Below is a small trained network, with its code and all its weights. Each question gives an input and a class and asks what happens when units are switched off, that is, made to give their printed mean instead of their output.

import numpy as np


def w(rows, s, z=0):
    codes = np.array(rows[::2]) - 128.0
    scale = np.full(codes.shape[1], s)
    scale[-1] = z or s
    return codes * scale


def f(y):
    return np.maximum(y, 0)


def log_softmax(a):
    a = a - a.max(-1, keepdims=True)
    return a - np.log(np.exp(a).sum(-1, keepdims=True))


def net(x, mask):
    res = np.array(x, float).reshape(1, 7) / 4 @ E
    y = f(res @ A[0][:, :-1].T + A[0][:, -1])
    res = res + np.where(mask, y, B[0][:, -1]) @ B[0][:, :-1]
    return log_softmax(res[-1] @ U[:, :-1].T + U[:, -1])


A, B = {}, {}
E = w([
[93,184,75,135,172,75,111,125,110,129,111],'x0',
[25,139,106,115,141,219,118,138,239,132,122],'x1',
[125,218,197,137,141,101,188,123,219,79,67],'x2',
[218,93,23,72,155,171,62,115,119,117,19],'x3',
[26,35,117,88,93,81,96,148,98,193,97],'x4',
[158,151,157,71,82,229,138,130,88,79,124],'x5',
[212,253,46,103,124,141,137,89,65,29,84],'x6',
],0.007)
A[0] = w([
[156,94,104,124,116,155,129,122,136,118,112,76],'N1',
[77,95,104,105,133,112,113,130,33,142,56,99],'N2',
[102,217,150,132,145,128,132,129,131,115,168,75],'N3',
[180,170,182,113,110,172,140,127,103,93,81,138],'N4',
[111,57,145,121,126,130,122,130,119,155,132,94],'N5',
[103,162,131,125,139,176,129,132,124,112,123,92],'N6',
[118,75,101,117,149,157,104,135,115,162,129,32],'N7',
[107,49,156,123,131,170,115,134,121,160,138,131],'N8',
[189,171,124,142,154,18,127,128,129,138,110,126],'N9',
[2,126,172,127,131,85,133,136,185,146,115,96],'N10',
[185,158,128,121,140,171,121,134,97,124,107,101],'N11',
[98,115,108,116,139,167,116,135,89,139,114,109],'N12',
[82,109,125,134,144,106,119,135,132,159,126,2],'N13',
[77,134,172,123,114,85,135,131,22,135,176,116],'N14',
],0.022,0.0062)
B[0] = w([
[109,93,127,117,123,109,121,124,97,116,80,179],'N1',
[133,95,109,84,31,78,127,129,86,129,123,233],'N2',
[71,142,130,169,91,158,133,131,125,134,178,189],'N3',
[177,85,181,94,142,243,123,125,156,136,97,243],'N4',
[107,149,155,176,139,187,136,131,125,117,163,205],'N5',
[152,148,83,149,125,187,124,128,96,124,118,169],'N6',
[117,127,169,202,134,156,144,126,96,126,151,197],'N7',
[163,117,216,151,165,121,131,123,156,135,115,229],'N8',
[254,127,137,122,193,66,123,130,93,125,111,234],'N9',
[3,80,135,117,152,124,121,124,166,131,75,250],'N10',
[127,145,96,76,139,129,128,133,180,137,96,224],'N11',
[123,128,165,150,91,73,143,135,126,111,103,184],'N12',
[159,153,58,112,106,199,118,124,147,117,131,173],'N13',
[149,150,150,199,76,108,138,130,62,118,172,221],'N14',
],0.02,0.018)
U = w([
[41,78,146,142,129,189,150,119,175,123,106,185],'0',
[111,123,112,114,201,65,135,132,149,137,136,25],'1',
[168,167,5,134,253,112,72,118,131,135,126,183],'2',
[194,96,198,167,106,97,174,137,57,100,151,197],'3',
[109,78,65,89,41,50,116,127,61,104,119,85],'4',
[245,86,105,17,134,150,113,126,120,112,52,134],'5',
[114,105,48,25,139,81,101,123,158,149,137,3],'6',
[153,192,69,100,89,253,143,132,152,116,197,93],'7',
],0.0066,0.0054)

Each question gives the input, the list of numbers given to net, and the class t.
The units are the neurons (one row each of A and B). Each row of codes is followed by its name. A weight is (code - 128) times the scale printed after its matrix; where a second scale follows, it is the last column's (A, B and U).
mask holds one flag per neuron, in row order. A switched-off neuron (its flag False) gives its mean, the last column of its row in B, instead of its output. The means were averaged over made-up inputs and are rounded, as every weight is.
A unit's drop is (log p(t) with every unit on - log p(t) with that unit switched off) / (log p(t) with every unit on - log p(t) with every unit switched off).
The circuit of an input: a set's keep is (log p(t) with only the set's units on - log p(t) with every unit switched off) / (log p(t) with every unit on - log p(t) with every unit switched off). Starting from the 12 units with the biggest drops (on a tie, the unit counted first), units are removed one at a time, each time the one whose removal leaves the highest keep (on an exact tie, the one counted first), for as long as the keep stays at least 0.8.
units of the circuit, in order: the units of the circuit, biggest drop first
unit that matters most: the unit with the biggest drop
top k neurons: the k neurons with the biggest drops, biggest first
drop of u: that unit's drop, to one decimal
input [-7,-2,-5,-1,0,-7,8], class 5: unit that matters most -> N7
input [7,-2,2,-4,4,-1,-1], class 4: units of the circuit, in order -> [N10; N4; N14; N8]
input [3,0,1,4,3,1,-3], class 4: units of the circuit, in order -> [N4; N2]
input [-4,-5,6,-7,2,7,2], class 7: top 4 neurons -> [N4; N9; N8; N3]
input [4,-3,-5,2,-7,-4,-1], class 2: top 2 neurons -> [N4; N2]
input [-5,1,7,5,-4,-2,-5], class 0: top 3 neurons -> [N9; N2; N11]
input [5,7,-8,6,-1,-4,-3], class 3: top 2 neurons -> [N10; N7]
input [5,2,-1,-3,-7,-3,3], class 2: top 2 neurons -> [N9; N14]
input [5,-7,5,-2,4,6,3], class 5: top 2 neurons -> [N4; N7]
input [7,2,6,4,-3,5,-1], class 7: top 4 neurons -> [N3; N9; N2; N8]
input [6,-6,-8,5,2,-5,8], class 4: top 3 neurons -> [N2; N4; N8]
input [6,-2,6,1,-8,6,3], class 5: top 2 neurons -> [N9; N4]
input [5,7,1,5,6,1,1], class 4: top 2 neurons -> [N2; N4]
input [-3,-1,0,2,6,-3,5], class 4: unit that matters most -> N4
input [5,-5,-1,5,-5,-8,-3], class 5: top 2 neurons -> [N9; N14]
input [7,0,1,-5,4,8,-2], class 0: top 3 neurons -> [N10; N9; N2]
input [7,-2,-5,-3,3,-6,2], class 4: drop of N8 -> 0.8
input [0,-5,2,1,7,-2,-7], class 0: drop of N10 -> 5.6
input [-5,4,-1,3,-4,-4,2], class 5: drop of N14 -> 0.2
input [-5,3,-5,8,4,-3,-7], class 3: unit that matters most -> N8
